Below are the code and all the weights of a small trained network. Each question names an input and a class and asks about switching units off, where a switched-off unit gives its printed mean instead of its output.

import numpy as np


def w(rows, s, z=0):
    codes = np.array(rows[::2]) - 128.0
    scale = np.full(codes.shape[1], s)
    scale[-1] = z or s
    return codes * scale


def norm(h):
    return h / np.sqrt((h * h).mean(-1, keepdims=True) + 1e-5)


def f(y):
    return y / 2 * (1 + np.tanh(0.7978845608 * (y + 0.044715 * y**3)))


def log_softmax(a):
    a = a - a.max(-1, keepdims=True)
    return a - np.log(np.exp(a).sum(-1, keepdims=True))


def net(x, mask):
    res = np.array(x, float).reshape(1, 7) / 4 @ E
    u = 0
    for l in range(2):
        y = f(norm(res) @ A[l][:, :-1].T + A[l][:, -1])
        res = res + np.where(mask[u : u + 16], y, B[l][:, -1]) @ B[l][:, :-1]
        u += 16
    return log_softmax(norm(res)[-1] @ U[:, :-1].T + U[:, -1])


A, B = {}, {}
E = w([
[117,129,134,113,126,125,123,135,130,126,149],'x0',
[127,128,134,123,125,133,123,133,110,121,138],'x1',
[35,147,128,160,64,188,154,91,157,51,121],'x2',
[81,115,127,154,159,71,155,189,125,95,121],'x3',
[165,116,141,192,123,130,177,121,140,132,200],'x4',
[163,100,54,111,103,75,112,87,127,49,151],'x5',
[77,148,2,148,139,132,124,136,100,215,157],'x6',
],0.014)
A[0] = w([
[223,155,137,57,72,235,72,74,136,187,120,40],'0.n0',
[162,80,80,129,71,68,114,102,125,86,138,45],'0.n1',
[77,122,133,65,141,109,60,128,128,131,72,26],'0.n2',
[88,154,129,189,186,66,134,162,121,85,99,31],'0.n3',
[92,158,124,31,166,124,51,148,157,118,72,29],'0.n4',
[170,85,134,195,137,141,228,115,126,130,223,42],'0.n5',
[122,191,147,96,128,114,166,123,106,114,132,84],'0.n6',
[162,87,95,66,118,61,163,105,138,105,138,70],'0.n7',
[196,159,200,101,136,123,113,176,148,70,98,1],'0.n8',
[51,96,146,171,214,47,147,255,102,67,97,42],'0.n9',
[82,117,129,54,152,136,58,133,110,113,31,33],'0.n10',
[205,123,141,75,167,72,135,210,101,177,96,15],'0.n11',
[166,83,166,214,156,130,198,109,171,161,250,24],'0.n12',
[87,155,109,54,143,106,74,115,62,129,47,60],'0.n13',
[104,147,198,130,158,145,166,124,114,181,96,37],'0.n14',
[104,135,213,148,130,167,144,192,143,215,97,27],'0.n15',
],0.0096,0.0087)
B[0] = w([
[171,95,91,60,116,144,244,126,191,159,169,228],'0.n0',
[134,171,117,60,213,146,126,186,126,84,106,185],'0.n1',
[148,188,134,145,97,84,120,150,136,110,97,155],'0.n2',
[145,98,105,82,88,163,160,142,129,130,153,149],'0.n3',
[170,179,148,150,85,105,113,156,98,106,130,181],'0.n4',
[152,243,144,106,54,85,108,128,96,131,64,197],'0.n5',
[142,132,140,148,150,141,149,92,177,117,105,111],'0.n6',
[125,149,121,143,164,138,108,112,98,84,164,184],'0.n7',
[114,73,174,132,135,78,144,96,96,162,107,186],'0.n8',
[186,94,75,43,68,151,244,121,208,163,163,253],'0.n9',
[162,206,156,144,29,92,119,166,110,128,85,193],'0.n10',
[190,84,160,182,173,107,76,138,144,182,204,224],'0.n11',
[167,213,140,167,60,79,103,180,125,128,72,211],'0.n12',
[167,191,119,175,95,79,126,149,118,144,97,197],'0.n13',
[137,150,131,107,186,172,119,156,114,56,126,155],'0.n14',
[134,173,106,131,202,176,143,186,83,56,114,196],'0.n15',
],0.011,0.0059)
A[1] = w([
[96,130,172,146,169,190,113,163,117,161,117,30],'1.n0',
[154,132,123,117,126,138,124,145,81,133,123,91],'1.n1',
[116,106,111,108,138,91,108,119,104,84,123,21],'1.n2',
[127,133,124,84,113,117,90,152,140,142,66,6],'1.n3',
[148,67,213,136,140,143,126,133,123,110,86,71],'1.n4',
[119,145,142,147,173,187,149,187,128,170,120,70],'1.n5',
[151,109,92,174,121,107,118,134,166,74,144,40],'1.n6',
[155,99,151,136,193,107,51,113,133,188,168,29],'1.n7',
[152,105,67,90,150,89,63,97,114,67,155,82],'1.n8',
[141,164,141,89,106,177,139,59,121,144,139,2],'1.n9',
[77,120,53,156,144,116,96,157,87,194,155,50],'1.n10',
[6,127,141,152,101,186,145,109,160,84,127,56],'1.n11',
[88,138,128,152,68,161,124,108,150,84,104,78],'1.n12',
[82,125,126,134,97,169,142,125,126,94,93,32],'1.n13',
[86,146,138,149,85,129,127,143,147,109,133,15],'1.n14',
[161,70,222,112,132,100,120,128,133,65,104,71],'1.n15',
],0.014,0.0048)
B[1] = w([
[109,174,132,112,183,153,146,159,106,69,134,153],'1.n0',
[107,112,155,152,123,114,131,142,120,91,129,163],'1.n1',
[102,149,173,103,173,142,136,161,113,150,135,142],'1.n2',
[131,168,172,143,100,114,123,115,137,93,135,144],'1.n3',
[32,142,66,156,115,115,135,61,112,142,146,193],'1.n4',
[91,135,107,80,134,143,110,128,100,34,103,197],'1.n5',
[123,154,125,80,136,161,123,161,132,146,94,151],'1.n6',
[138,53,131,172,143,105,49,182,160,111,117,206],'1.n7',
[97,164,167,138,181,218,170,178,91,66,116,236],'1.n8',
[158,97,104,105,123,124,152,198,129,145,151,157],'1.n9',
[28,125,206,144,64,126,142,2,159,150,96,217],'1.n10',
[208,49,139,164,195,62,86,163,116,168,130,193],'1.n11',
[196,93,143,152,165,78,72,170,132,133,146,188],'1.n12',
[165,104,127,113,151,100,102,168,101,163,171,158],'1.n13',
[155,104,130,123,106,145,104,176,132,167,144,145],'1.n14',
[21,147,77,145,88,156,115,38,129,187,104,255],'1.n15',
],0.011,0.0068)
U = w([
[192,221,149,149,34,71,103,160,123,132,109,134],'0',
[204,16,136,150,182,86,58,159,147,156,159,131],'1',
[113,163,124,79,199,186,156,156,113,46,131,190],'2',
[174,62,82,29,69,130,242,133,191,155,157,184],'3',
[40,95,142,133,83,114,128,3,148,169,128,6],'4',
],0.016,0.0018)

Each question gives the input, the list of numbers given to net, and the class t.
The units are the neurons (one row each of A and B). Each row of codes is followed by its name. A weight is (code - 128) times the scale printed after its matrix; where a second scale follows, it is the last column's (A, B and U).
mask holds one flag per neuron, layer by layer. A switched-off neuron (its flag False) gives its mean, the last column of its row in B, instead of its output. The means were averaged over made-up inputs and are rounded, as every weight is.
A unit's drop is (log p(t) with every unit on - log p(t) with that unit switched off) / (log p(t) with every unit on - log p(t) with every unit switched off).
The circuit of an input: a set's keep is (log p(t) with only the set's units on - log p(t) with every unit switched off) / (log p(t) with every unit on - log p(t) with every unit switched off). Starting from the 12 units with the biggest drops (on a tie, the unit counted first), units are removed one at a time, each time the one whose removal leaves the highest keep (on an exact tie, the one counted first), for as long as the keep stays at least 0.8.
circuit, biggest first: the units of the circuit, biggest drop first
most important unit: the unit with the biggest drop
k most important neurons: the k neurons with the biggest drops, biggest first
k most important neurons of layer l: the k neurons of layer l with the biggest drops, biggest first
drop when u is switched off: that unit's drop, to one decimal
input [-8,5,-5,1,-2,0,4], class 1: most important unit => 0.n11
input [-6,5,1,8,7,-6,2], class 3: 2 most important neurons => 0.n9; 0.n3
input [-8,2,8,8,7,4,8], class 1: circuit, biggest first => 1.n11; 1.n12; 0.n0
input [6,-1,0,5,0,6,-4], class 2: 3 most important neurons => 1.n8; 0.n7; 0.n0
input [8,-8,7,2,-3,8,6], class 2: 2 most important neurons => 1.n8; 0.n1
input [5,-6,-3,-3,-7,1,8], class 4: 2 most important neurons of layer 1 => 1.n10; 1.n12
input [7,-2,-5,0,8,8,-4], class 0: 2 most important neurons => 0.n12; 0.n5
input [-7,5,-5,6,-4,-6,-4], class 2: 2 most important neurons => 0.n15; 0.n14
input [-7,-8,-5,0,-1,7,7], class 2: 4 most important neurons => 1.n8; 0.n1; 1.n15; 0.n7
input [7,-5,6,3,-8,-2,8], class 0: 2 most important neurons of layer 1 => 1.n15; 1.n12
input [2,-3,8,-2,-7,5,0], class 1: circuit, biggest first => 1.n12; 1.n11
input [-8,3,5,-3,-2,7,-2], class 2: 2 most important neurons => 1.n8; 0.n1
input [2,-1,-6,-8,-6,4,0], class 3: 3 most important neurons => 0.n0; 0.n12; 0.n5
input [8,-5,-5,-2,5,-1,7], class 4: circuit, biggest first => 1.n10
input [1,6,8,8,3,1,2], class 1: 3 most important neurons => 1.n11; 0.n0; 1.n12
input [-1,2,1,4,-7,2,8], class 4: 2 most important neurons => 1.n10; 0.n12
input [3,-2,-2,5,2,6,-5], class 2: 2 most important neurons => 1.n8; 0.n7
input [8,-5,-1,-5,3,-7,-8], class 4: 3 most important neurons => 1.n15; 1.n4; 0.n8
input [7,6,6,2,8,-6,2], class 0: 2 most important neurons => 0.n12; 0.n5
input [-7,-4,1,5,0,3,-4], class 3: circuit, biggest first => 0.n9
input [-8,8,0,5,5,6,-2], class 2: 4 most important neurons of layer 0 => 0.n1; 0.n7; 0.n10; 0.n13
input [-7,-8,2,7,8,8,5], class 0: 2 most important neurons => 0.n5; 0.n12
input [-7,-6,1,-6,-8,0,7], class 0: 2 most important neurons => 0.n10; 0.n13
input [-8,8,-1,6,0,0,8], class 4: drop when 1.n10 is switched off => 1.4
input [-2,-7,0,-1,3,-6,-4], class 2: drop when 0.n15 is switched off => 0.2
input [2,6,-1,8,-7,7,-5], class 3: drop when 0.n5 is switched off => 0.2
input [4,-6,-3,8,5,0,6], class 3: drop when 0.n9 is switched off => 2.5
input [-4,-1,7,0,8,6,5], class 0: circuit, biggest first => 0.n5
